How the states are linked:
~: w74->w70, w107->w555, w905->w957, w889->w106, w937->w698, w786->w212, w144->w480, w958->w841, w340->w169, w337->w648, w285->w194, w195->w583, w648->w267, w37->w226, w260->w868, w153->w587, w892->w37, w597->w937, w882->w324, w207->w551, w90->w185, w480->w786, w705->w663, w86->w740, w194->w203, w583->w474, w704->w125, w550->w806, w164->w74, w415->w294, w973->w560, w658->w741, w928->w53, w868->w318, w339->w260, w967->w665, w789->w882, w806->w46, w267->w43, w148->w337, w741->w379, w982->w838, w764->w453, w663->w131, w324->w6, w60->w892, w946->w181, w650->w408, w46->w973, w131->w905, w362->w993, w560->w844, w740->w339, w644->w928, w504->w79, w185->w134, w43->w696, w724->w148, w280->w86, w587->w285, w615->w504, w607->w889, w137->w942, w379->w340, w838->w581, w318->w754, w993->w415, w858->w329, w844->w658, w294->w515, w364->w705, w344->w4, w329->w107, w841->w144, w70->w641, w181->w918, w134->w904, w674->w615, w453->w246, w79->w402, w754->w724, w875->w280, w781->w241, w226->w195, w408->w344, w125->w81, w474->w597, w641->w704, w904->w207, w4->w674, w515->w764, w81->w967, w698->w982, w6->w875, w954->w438, w848->w607, w665->w362, w241->w60, w212->w164, w555->w109, w53->w466, w957->w858, w246->w789, w203->w644, w918->w781, w402->w137, w696->w946, w169->w364, w466->w954, w551->w848, w106->w550, w438->w90, w942->w958, w109->w650, w581->w153
&: w74->w942, w107->w364, w905->w741, w889->w90, w937->w60, w786->w79, w144->w615, w958->w4, w340->w806, w337->w740, w285->w597, w195->w181, w648->w339, w37->w696, w260->w882, w153->w583, w892->w43, w597->w241, w882->w993, w207->w53, w90->w194, w480->w504, w705->w560, w86->w453, w194->w937, w583->w918, w704->w144, w550->w134, w164->w137, w415->w641, w973->w551, w658->w889, w928->w838, w868->w324, w339->w789, w967->w212, w789->w362, w806->w904, w267->w260, w148->w86, w741->w106, w982->w37, w764->w81, w663->w844, w324->w415, w60->w267, w946->w754, w650->w131, w46->w207, w131->w658, w362->w74, w560->w848, w740->w246, w644->w982, w504->w555, w185->w203, w43->w868, w724->w280, w280->w764, w587->w474, w615->w107, w607->w438, w137->w408, w379->w550, w838->w226, w318->w6, w993->w70, w858->w340, w844->w607, w294->w704, w364->w973, w344->w957, w329->w169, w841->w674, w70->w958, w181->w724, w134->w644, w674->w329, w453->w967, w79->w109, w754->w875, w875->w515, w781->w337, w226->w946, w408->w905, w125->w480, w474->w781, w641->w841, w904->w928, w4->w858, w515->w125, w81->w786, w698->w892, w6->w294, w954->w587, w848->w954, w665->w164, w241->w648, w212->w402, w555->w705, w53->w581, w957->w379, w246->w665, w203->w698, w918->w148, w402->w650, w696->w318, w169->w46, w466->w153, w551->w466, w106->w185, w438->w285, w942->w344, w109->w663, w581->w195
@: w74->w967, w107->w4, w905->w109, w889->w560, w937->w587, w786->w704, w144->w70, w958->w164, w340->w905, w337->w181, w285->w466, w195->w982, w648->w918, w37->w937, w260->w337, w153->w928, w892->w597, w597->w153, w882->w740, w207->w550, w90->w848, w480->w641, w705->w329, w86->w754, w194->w954, w583->w838, w704->w993, w550->w658, w164->w81, w415->w789, w973->w340, w658->w705, w928->w185, w868->w648, w339->w148, w967->w515, w789->w86, w806->w741, w267->w781, w148->w946, w741->w663, w982->w194, w764->w6, w663->w107, w324->w339, w60->w474, w946->w892, w650->w504, w46->w379, w131->w555, w362->w453, w560->w169, w740->w724, w644->w90, w504->w841, w185->w607, w43->w241, w724->w696, w280->w318, w587->w53, w615->w958, w607->w973, w137->w786, w379->w131, w838->w203, w318->w267, w993->w246, w858->w408, w844->w364, w294->w882, w364->w858, w344->w402, w329->w344, w841->w74, w70->w665, w181->w37, w134->w889, w674->w942, w453->w875, w79->w144, w754->w43, w875->w868, w781->w195, w226->w698, w408->w79, w125->w415, w474->w581, w641->w362, w904->w106, w4->w137, w515->w324, w81->w294, w698->w285, w6->w260, w954->w207, w848->w46, w665->w764, w241->w583, w212->w125, w555->w674, w53->w134, w957->w650, w246->w280, w203->w438, w918->w226, w402->w480, w696->w60, w169->w957, w466->w904, w551->w806, w106->w844, w438->w551, w942->w212, w109->w615, w581->w644
*: w74->w125, w107->w408, w905->w107, w889->w46, w937->w581, w786->w70, w144->w164, w958->w786, w340->w663, w337->w696, w285->w928, w195->w937, w648->w946, w37->w474, w260->w724, w153->w203, w892->w583, w597->w838, w882->w280, w207->w889, w90->w207, w480->w74, w705->w957, w86->w868, w194->w53, w583->w698, w704->w665, w550->w560, w164->w704, w415->w453, w973->w741, w658->w169, w928->w438, w868->w148, w339->w754, w967->w415, w789->w875, w806->w844, w267->w181, w148->w43, w741->w364, w982->w587, w764->w882, w663->w858, w324->w86, w60->w195, w946->w241, w650->w674, w46->w658, w131->w329, w362->w515, w560->w379, w740->w318, w644->w954, w504->w942, w185->w551, w43->w918, w724->w267, w280->w260, w587->w644, w615->w137, w607->w806, w137->w144, w379->w705, w838->w285, w318->w337, w993->w764, w858->w109, w844->w340, w294->w246, w364->w905, w344->w504, w329->w650, w841->w212, w70->w81, w181->w60, w134->w848, w674->w402, w453->w324, w79->w958, w754->w648, w875->w339, w781->w37, w226->w597, w408->w615, w125->w362, w474->w982, w641->w967, w904->w607, w4->w79, w515->w789, w81->w993, w698->w153, w6->w740, w954->w134, w848->w550, w665->w294, w241->w226, w212->w641, w555->w344, w53->w90, w957->w555, w246->w6, w203->w466, w918->w892, w402->w841, w696->w781, w169->w131, w466->w185, w551->w106, w106->w973, w438->w904, w942->w480, w109->w4, w581->w194
+: w74->w704, w107->w650, w905->w329, w889->w806, w937->w838, w786->w74, w144->w212, w958->w480, w340->w705, w337->w43, w285->w644, w195->w597, w648->w696, w37->w583, w260->w754, w153->w194, w892->w195, w597->w982, w882->w875, w207->w607, w90->w904, w480->w164, w705->w905, w86->w260, w194->w928, w583->w937, w704->w967, w550->w973, w164->w641, w415->w764, w973->w658, w658->w340, w928->w954, w868->w724, w339->w318, w967->w993, w789->w6, w806->w560, w267->w946, w148->w267, w741->w169, w982->w153, w764->w789, w663->w957, w324->w280, w60->w226, w946->w781, w650->w4, w46->w844, w131->w858, w362->w294, w560->w741, w740->w868, w644->w466, w504->w137, w185->w207, w43->w181, w724->w648, w280->w339, w587->w203, w615->w402, w607->w550, w137->w841, w379->w364, w838->w587, w318->w148, w993->w515, w858->w555, w844->w379, w294->w453, w364->w131, w344->w615, w329->w109, w841->w786, w70->w125, w181->w241, w134->w551, w674->w79, w453->w882, w79->w942, w754->w337, w875->w740, w781->w892, w226->w474, w408->w674, w125->w665, w474->w698, w641->w81, w904->w848, w4->w504, w515->w246, w81->w362, w698->w581, w6->w86, w954->w185, w848->w106, w665->w415, w241->w37, w212->w70, w555->w408, w53->w438, w957->w107, w246->w324, w203->w53, w918->w60, w402->w958, w696->w918, w169->w663, w466->w90, w551->w889, w106->w46, w438->w134, w942->w144, w109->w344, w581->w285
%: w74->w164, w107->w329, w905->w131, w889->w607, w937->w597, w786->w480, w144->w841, w958->w942, w340->w379, w337->w148, w285->w587, w195->w226, w648->w337, w37->w892, w260->w339, w153->w581, w892->w60, w597->w474, w882->w789, w207->w904, w90->w438, w480->w144, w705->w364, w86->w280, w194->w285, w583->w195, w704->w641, w550->w106, w164->w212, w415->w993, w973->w46, w658->w844, w928->w644, w868->w260, w339->w740, w967->w81, w789->w246, w806->w550, w267->w648, w148->w724, w741->w658, w982->w698, w764->w515, w663->w705, w324->w882, w60->w241, w946->w696, w650->w109, w46->w806, w131->w663, w362->w665, w560->w973, w740->w86, w644->w203, w504->w615, w185->w90, w43->w267, w724->w754, w280->w875, w587->w153, w615->w674, w607->w848, w137->w402, w379->w741, w838->w982, w318->w868, w993->w362, w858->w957, w844->w560, w294->w415, w364->w169, w344->w408, w329->w858, w841->w958, w70->w74, w181->w946, w134->w185, w674->w4, w453->w764, w79->w504, w754->w318, w875->w6, w781->w918, w226->w37, w408->w650, w125->w704, w474->w583, w641->w70, w904->w134, w4->w344, w515->w294, w81->w125, w698->w937, w6->w324, w954->w466, w848->w551, w665->w967, w241->w781, w212->w786, w555->w107, w53->w928, w957->w905, w246->w453, w203->w194, w918->w181, w402->w79, w696->w43, w169->w340, w466->w53, w551->w207, w106->w889, w438->w954, w942->w137, w109->w555, w581->w838

In the rows, zero is written as 158.

The rows follow the links: the fewer symbols apart two states are, the more alike their rows tend to be.

Each row is also shifted at random along 3 hidden directions that mean nothing.

Some states, each with a row of numbers:
w70 -> 147 136 188 153 179 257 137 129 148 177 181 162 207 122 158 170 142 131 151 159 171 145 200 124 155
w764 -> 190 136 169 135 158 191 104 142 183 148 180 101 196 155 186 208 120 123 136 193 118 152 198 169 151
w408 -> 147 134 181 161 178 145 139 172 140 199 157 152 185 138 140 201 119 176 206 194 146 212 109 152 180
w474 -> 197 203 120 178 118 130 180 144 171 127 172 150 123 187 174 129 181 111 110 146 167 138 186 162 126
w329 -> 166 157 159 177 149 138 156 150 123 227 178 153 181 129 126 191 117 132 194 209 161 223 120 138 157
w607 -> 106 174 122 207 185 142 212 116 121 122 179 124 141 119 134 116 191 152 192 141 203 168 132 137 178
w658 -> 147 198 149 168 143 171 231 156 114 190 178 192 158 143 127 106 164 178 160 164 164 192 153 115 161
w194 -> 187 188 128 180 125 62 173 191 173 122 134 159 112 204 160 151 168 162 155 159 152 176 117 186 151
w131 -> 170 183 163 130 143 135 200 191 133 148 179 141 188 169 143 153 114 223 175 214 89 228 137 131 196
w212 -> 131 127 190 158 195 251 143 147 151 147 165 166 206 130 160 163 146 161 164 156 164 150 182 131 168
w954 -> 163 174 140 224 138 80 172 188 153 166 110 237 101 185 133 151 183 134 175 129 223 173 93 176 127
w74 -> 144 133 199 140 180 251 151 173 159 150 156 191 202 147 159 160 146 178 148 156 152 150 193 132 166
w892 -> 179 191 148 117 124 157 190 167 178 164 155 188 123 195 183 107 199 182 109 123 144 105 207 168 144
w704 -> 179 144 205 163 159 251 141 188 169 146 149 230 195 172 163 166 140 147 130 154 167 153 199 129 140
w285 -> 181 187 126 157 121 67 171 151 159 201 155 146 112 175 155 155 174 143 159 161 161 160 132 189 140
w644 -> 153 180 114 147 157 60 175 131 154 148 170 75 121 155 159 148 172 169 184 165 137 165 126 190 183
w241 -> 169 185 157 98 135 166 188 179 186 136 143 183 128 205 187 102 200 218 112 119 126 96 213 175 163
w53 -> 147 173 116 181 155 68 172 145 152 141 159 113 120 158 149 154 176 152 182 157 172 171 111 183 166
w362 -> 188 147 185 151 155 228 127 160 178 123 177 140 201 165 183 186 122 132 128 186 130 154 208 145 148
w858 -> 178 162 171 174 139 142 166 168 121 247 168 193 174 137 129 184 121 136 181 197 169 226 118 134 140
w164 -> 149 134 209 157 178 248 146 183 157 157 142 222 196 157 154 162 145 173 148 149 171 153 184 127 157
w696 -> 131 148 137 121 172 192 145 75 160 233 183 123 134 111 174 139 215 119 144 109 197 75 210 182 141
w515 -> 196 148 187 110 147 183 119 190 195 116 158 133 193 194 195 191 119 182 126 189 86 155 199 167 166
w597 -> 211 207 127 186 108 118 180 177 178 109 151 180 117 214 169 129 178 124 109 147 162 147 171 169 120
w226 -> 184 200 125 161 130 151 188 152 179 88 171 139 132 192 181 119 188 142 113 139 148 127 200 166 144
w741 -> 155 196 148 183 139 173 223 142 106 216 188 193 160 130 115 120 163 143 164 168 185 190 155 109 146
w875 -> 189 126 162 185 169 150 82 163 202 85 140 117 173 178 188 222 133 106 146 172 152 147 160 192 148
w993 -> 194 151 187 136 154 216 125 185 184 119 164 149 199 182 185 186 121 162 125 188 111 156 206 149 159
w789 -> 194 133 179 117 151 163 100 170 191 172 157 131 179 176 187 208 126 152 139 180 116 144 187 182 150
w942 -> 118 110 196 162 201 217 131 156 141 203 151 184 194 115 144 179 144 169 196 154 183 168 144 140 171
w946 -> 139 158 139 174 174 183 155 126 184 89 160 124 140 162 182 134 198 132 129 113 181 94 198 176 153
w665 -> 164 146 178 105 167 229 137 138 166 167 194 109 209 144 180 176 128 168 138 186 108 141 223 144 171
w841 -> 112 116 194 138 207 223 144 162 150 150 157 155 201 124 152 172 143 199 189 157 149 161 162 138 196
w754 -> 150 120 159 169 181 161 97 136 193 140 139 141 142 155 183 189 180 113 156 120 195 101 169 196 142
w207 -> 125 175 147 156 163 110 210 190 147 143 128 202 118 178 141 108 191 237 184 127 160 164 116 163 189
w904 -> 118 171 129 167 169 110 202 149 135 165 152 154 122 145 140 125 193 195 191 137 178 162 118 165 185
w379 -> 154 195 145 181 147 168 225 152 114 168 192 161 172 138 130 120 151 163 166 180 154 207 153 107 166
w344 -> 141 129 183 144 177 148 136 170 138 224 154 162 185 130 136 198 121 184 205 193 147 203 114 152 180
w982 -> 196 201 125 139 114 89 183 167 174 155 163 139 119 198 171 134 171 163 130 158 132 152 166 179 141
w37 -> 170 193 130 119 133 155 190 142 176 130 177 128 135 182 183 112 192 172 118 139 130 108 213 167 155
w740 -> 173 118 172 151 158 156 77 129 183 243 142 165 148 139 171 215 163 90 153 145 197 115 166 201 116
w86 -> 178 127 180 86 158 138 95 192 208 169 124 150 158 192 193 199 148 205 151 155 108 124 172 212 171

Complete each set of four: the symbols that take the first to the second take the third to the fourth, perhaps in another order.
Answer with the state's name.
134 115 202 212 190 238 122 150 143 203 142 230 188 120 133 186 150 103 176 141 235 168 146 131 130
: 167 148 182 128 168 236 138 150 170 131 188 120 207 150 178 175 128 162 135 182 115 147 214 138 168
:: 162 196 151 147 131 165 221 155 108 231 195 174 169 133 129 129 144 172 167 189 147 208 155 113 160
: w650

128 171 150 139 151 110 206 173 133 231 134 214 110 156 134 114 200 213 185 124 184 153 118 168 170
: 120 184 150 139 154 154 226 147 116 250 161 211 131 130 125 96 200 198 181 132 188 156 146 136 163
:: 121 176 137 191 170 123 210 167 138 122 141 178 127 161 133 115 192 190 186 133 185 171 116 152 182
: w806

167 176 132 165 129 69 171 156 150 240 135 189 103 165 138 154 185 144 174 145 191 162 112 188 137
: 131 178 147 210 161 131 211 183 139 128 133 221 123 171 130 109 191 181 174 127 201 175 115 142 162
:: 145 121 167 96 181 150 104 157 202 160 132 128 146 170 191 178 176 197 157 135 133 99 175 212 174
: w918

158 121 163 73 175 142 92 134 191 193 170 68 170 148 196 205 145 185 162 174 98 119 185 205 178
: 167 120 166 158 179 144 87 178 213 74 125 124 158 192 193 204 150 160 148 153 140 132 159 206 166
:: 122 108 183 195 206 192 124 145 140 171 153 156 192 113 138 201 133 136 205 170 194 191 122 143 167
: w942

161 185 128 149 149 170 179 129 174 107 179 123 135 174 178 116 194 147 117 133 158 106 210 170 153
: 166 198 114 129 140 147 187 97 159 150 210 69 139 145 180 122 188 136 125 156 134 114 211 167 157
:: 138 139 152 136 168 181 132 117 175 202 155 160 135 139 174 147 212 136 141 102 196 78 198 188 140
: w181

180 127 173 96 159 144 95 177 204 163 143 127 169 181 191 208 139 186 149 169 102 133 174 204 167
: 173 143 183 121 157 237 132 131 163 196 192 137 204 135 171 182 131 132 134 181 135 144 218 141 148
:: 141 194 152 156 150 163 237 178 124 150 168 193 153 165 135 96 170 211 163 158 147 183 151 117 180
: w185

162 198 155 226 142 166 230 194 127 94 155 221 161 179 131 113 153 155 151 162 184 212 139 105 154
: 180 171 165 187 146 140 175 198 135 150 163 179 183 168 138 176 108 162 175 208 142 236 118 129 164
:: 174 127 193 102 149 145 103 204 211 207 93 230 132 199 185 179 176 197 141 118 155 104 166 210 145
: w946

131 193 136 195 164 171 228 124 110 139 193 140 163 128 129 110 172 152 173 164 177 184 152 114 171
: 182 181 153 205 144 149 188 178 125 153 177 172 179 158 128 169 117 136 169 207 157 236 126 118 152
:: 142 124 160 154 176 177 107 118 184 191 141 156 135 142 178 171 195 119 151 111 204 89 182 197 138
: w241

210 142 184 156 137 172 95 193 199 147 138 186 175 193 182 210 127 124 128 176 144 159 180 173 128
: 168 147 211 112 165 240 155 230 183 106 132 221 197 198 175 150 139 240 132 161 106 151 200 136 181
:: 123 185 135 199 174 158 223 153 127 97 168 157 151 149 136 107 178 182 178 146 174 177 139 126 182
: w466

131 167 126 140 157 77 182 122 135 245 162 127 113 132 142 140 190 175 193 144 172 151 117 189 171
: 120 176 140 184 166 139 214 159 129 153 154 189 134 147 132 108 190 185 179 133 188 169 128 141 174
:: 106 187 124 151 175 165 230 104 112 159 211 94 162 110 139 104 179 191 184 163 154 172 160 122 197
: w364

180 199 125 160 134 149 187 145 177 90 176 120 137 188 180 119 187 146 113 142 145 121 201 163 146
: 157 177 150 98 140 175 177 140 169 211 159 178 125 165 177 107 210 181 121 109 157 83 214 174 144
:: 120 124 195 123 200 241 149 150 147 167 169 155 205 127 159 158 151 206 170 161 138 150 183 136 192
: w942

141 134 197 152 186 254 143 158 154 151 162 185 201 143 159 163 143 163 152 156 160 148 193 129 163
: 181 147 197 155 152 250 135 162 163 191 166 209 195 152 164 174 142 120 129 161 166 146 209 132 125
:: 152 171 146 186 148 81 192 206 157 147 108 225 104 193 140 131 185 189 176 130 185 172 97 177 163
: w551

143 171 127 165 160 68 188 185 163 92 133 137 119 186 154 136 173 216 184 148 141 173 105 185 193
: 171 179 131 191 138 61 170 191 164 136 125 180 107 193 151 153 171 162 170 149 171 174 104 186 152
:: 205 206 136 112 97 93 189 192 175 185 151 184 114 215 171 122 177 189 123 155 121 143 176 183 142
: w474

159 179 143 139 147 178 173 140 179 147 160 165 131 174 178 114 206 158 121 118 167 95 209 171 145
: 139 162 137 136 160 188 158 91 160 199 181 132 136 127 172 130 209 124 135 113 191 79 209 173 142
:: 111 110 189 153 207 223 134 139 140 189 163 152 199 106 142 181 147 169 196 159 172 165 153 140 183
: w137

141 143 147 186 185 177 134 143 194 50 142 132 147 175 186 151 192 135 137 116 184 100 182 181 159
: 127 133 152 110 189 167 125 121 190 139 156 97 146 147 188 158 194 176 154 120 154 82 193 200 175
:: 167 168 152 152 142 183 165 159 183 144 142 202 125 187 177 121 202 153 116 105 180 93 203 168 132
: w946

140 174 135 169 163 78 194 197 157 108 122 168 116 191 149 126 181 221 187 141 153 175 105 177 186
: 150 176 110 160 153 64 170 132 151 151 170 80 123 153 156 157 172 159 182 167 150 165 123 190 176
:: 129 121 191 111 185 154 142 181 142 221 147 163 186 137 143 185 127 229 209 183 125 192 123 161 199
: w555

132 189 137 203 155 174 225 132 107 183 186 183 156 125 123 111 177 136 171 151 205 182 147 111 149
: 121 173 136 154 171 100 205 180 148 123 139 159 124 171 144 113 188 233 191 135 153 166 115 164 198
:: 198 202 143 107 97 136 188 157 163 255 159 209 113 186 167 116 197 160 110 132 155 111 205 172 118
: w946

167 187 130 131 137 165 182 120 165 162 183 132 133 164 175 114 199 146 118 132 156 104 212 166 141
: 181 198 130 144 126 155 185 132 168 152 181 140 131 174 176 120 196 135 113 134 158 116 206 167 134
:: 190 196 105 211 126 93 166 119 160 131 183 112 122 166 157 159 171 62 139 164 188 163 151 172 121
: w153

